Below is a small trained network, with its code and all its weights. Each question gives an input and a class and asks what happens when units are switched off, that is, made to give their printed mean instead of their output.

import numpy as np


def w(rows, s, z=0):
    codes = np.array(rows[::2]) - 128.0
    scale = np.full(codes.shape[1], s)
    scale[-1] = z or s
    return codes * scale


def f(y):
    return np.maximum(y, 0)


def log_softmax(a):
    a = a - a.max(-1, keepdims=True)
    return a - np.log(np.exp(a).sum(-1, keepdims=True))


def net(x, mask):
    res = np.array(x, float).reshape(1, 4) / 4 @ E
    y = f(res @ A[0][:, :-1].T + A[0][:, -1])
    res = res + np.where(mask, y, B[0][:, -1]) @ B[0][:, :-1]
    return log_softmax(res[-1] @ U[:, :-1].T + U[:, -1])


A, B = {}, {}
E = w([
[163,109,105,205,188],'x0',
[253,116,120,101,120],'x1',
[104,179,209,136,165],'x2',
[143,190,97,106,161],'x3',
],0.011)
A[0] = w([
[119,136,44,183,155,222],'N1',
[69,134,172,255,176,172],'N2',
[141,136,102,91,110,3],'N3',
[178,52,88,85,98,170],'N4',
[83,168,110,101,111,143],'N5',
[86,206,150,152,182,116],'N6',
[97,57,191,154,109,118],'N7',
[170,103,94,117,86,206],'N8',
[210,98,153,191,145,170],'N9',
[240,128,174,173,166,144],'N10',
[94,199,143,141,160,196],'N11',
[145,178,60,116,151,153],'N12',
[171,108,107,82,103,167],'N13',
[143,46,183,112,61,170],'N14',
[119,108,63,150,130,127],'N15',
[98,61,208,177,91,229],'N16',
[128,208,221,47,105,114],'N17',
[148,58,8,245,135,154],'N18',
[120,186,180,49,143,169],'N19',
],0.012,0.0022)
B[0] = w([
[137,119,100,71,151,182],'N1',
[54,183,172,200,160,246],'N2',
[113,128,146,155,112,146],'N3',
[89,104,115,166,63,196],'N4',
[144,126,168,99,145,175],'N5',
[87,139,43,166,132,216],'N6',
[110,116,197,126,101,180],'N7',
[114,117,128,164,76,180],'N8',
[201,143,165,128,177,192],'N9',
[229,146,142,172,172,209],'N10',
[89,126,66,146,126,206],'N11',
[137,88,133,131,65,170],'N12',
[126,133,139,176,102,178],'N13',
[122,113,86,73,115,179],'N14',
[105,116,128,102,103,160],'N15',
[99,121,220,110,98,201],'N16',
[139,115,118,29,152,227],'N17',
[156,113,124,2,138,219],'N18',
[123,101,110,69,127,207],'N19',
],0.027,0.012)
U = w([
[119,42,65,6,91,176],'0',
[44,173,30,210,169,10],'1',
[38,96,194,196,36,126],'2',
[255,116,106,238,136,175],'3',
[125,134,195,70,197,232],'4',
],0.0067,0.0013)

Each question gives the input, the list of numbers given to net, and the class t.
The units are the neurons (one row each of A and B). Each row of codes is followed by its name. A weight is (code - 128) times the scale printed after its matrix; where a second scale follows, it is the last column's (A, B and U).
mask holds one flag per neuron, in row order. A switched-off neuron (its flag False) gives its mean, the last column of its row in B, instead of its output. The means were averaged over made-up inputs and are rounded, as every weight is.
A unit's drop is (log p(t) with every unit on - log p(t) with that unit switched off) / (log p(t) with every unit on - log p(t) with every unit switched off).
The circuit of an input: a set's keep is (log p(t) with only the set's units on - log p(t) with every unit switched off) / (log p(t) with every unit on - log p(t) with every unit switched off). Starting from the 12 units with the biggest drops (on a tie, the unit counted first), units are removed one at a time, each time the one whose removal leaves the highest keep (on an exact tie, the one counted first), for as long as the keep stays at least 0.8.
circuit, biggest first: the units of the circuit, biggest drop first
k most important neurons: the k neurons with the biggest drops, biggest first
drop of u: that unit's drop, to one decimal
input [-5,0,-5,0], class 2: circuit, biggest first -> (N18)
input [7,4,-3,8], class 3: 4 most important neurons -> (N10, N9, N17, N19)
input [0,2,0,-2], class 3: circuit, biggest first -> (N17, N2, N18, N19)
input [-2,-2,8,-4], class 2: 2 most important neurons -> (N18, N2)
input [6,4,0,-6], class 4: 3 most important neurons -> (N18, N6, N16)
input [8,0,-2,1], class 4: 2 most important neurons -> (N18, N9)
input [-7,-7,6,7], class 0: 2 most important neurons -> (N17, N19)
input [6,8,-6,3], class 3: 2 most important neurons -> (N10, N9)
input [8,-7,7,-4], class 1: 3 most important neurons -> (N6, N11, N2)
input [5,-2,3,-1], class 1: 2 most important neurons -> (N2, N17)
input [-2,6,-8,3], class 2: 4 most important neurons -> (N4, N13, N17, N8)
input [-5,-6,8,6], class 1: 2 most important neurons -> (N6, N18)
input [-4,4,-7,-3], class 2: 2 most important neurons -> (N4, N17)
input [3,6,4,-8], class 3: circuit, biggest first -> (N10)
input [-7,-4,-6,-2], class 2: 2 most important neurons -> (N18, N17)
input [5,2,6,2], class 3: 2 most important neurons -> (N10, N9)
input [-4,-2,-5,-4], class 2: 3 most important neurons -> (N17, N18, N19)
input [7,-8,1,2], class 1: drop of N2 -> 0.1
input [4,5,6,-6], class 3: drop of N6 -> 0.0
input [7,-8,7,-1], class 1: circuit, biggest first -> (N6)
input [6,-4,5,-2], class 1: drop of N6 -> 0.3
input [4,-1,1,7], class 1: drop of N17 -> 0.1
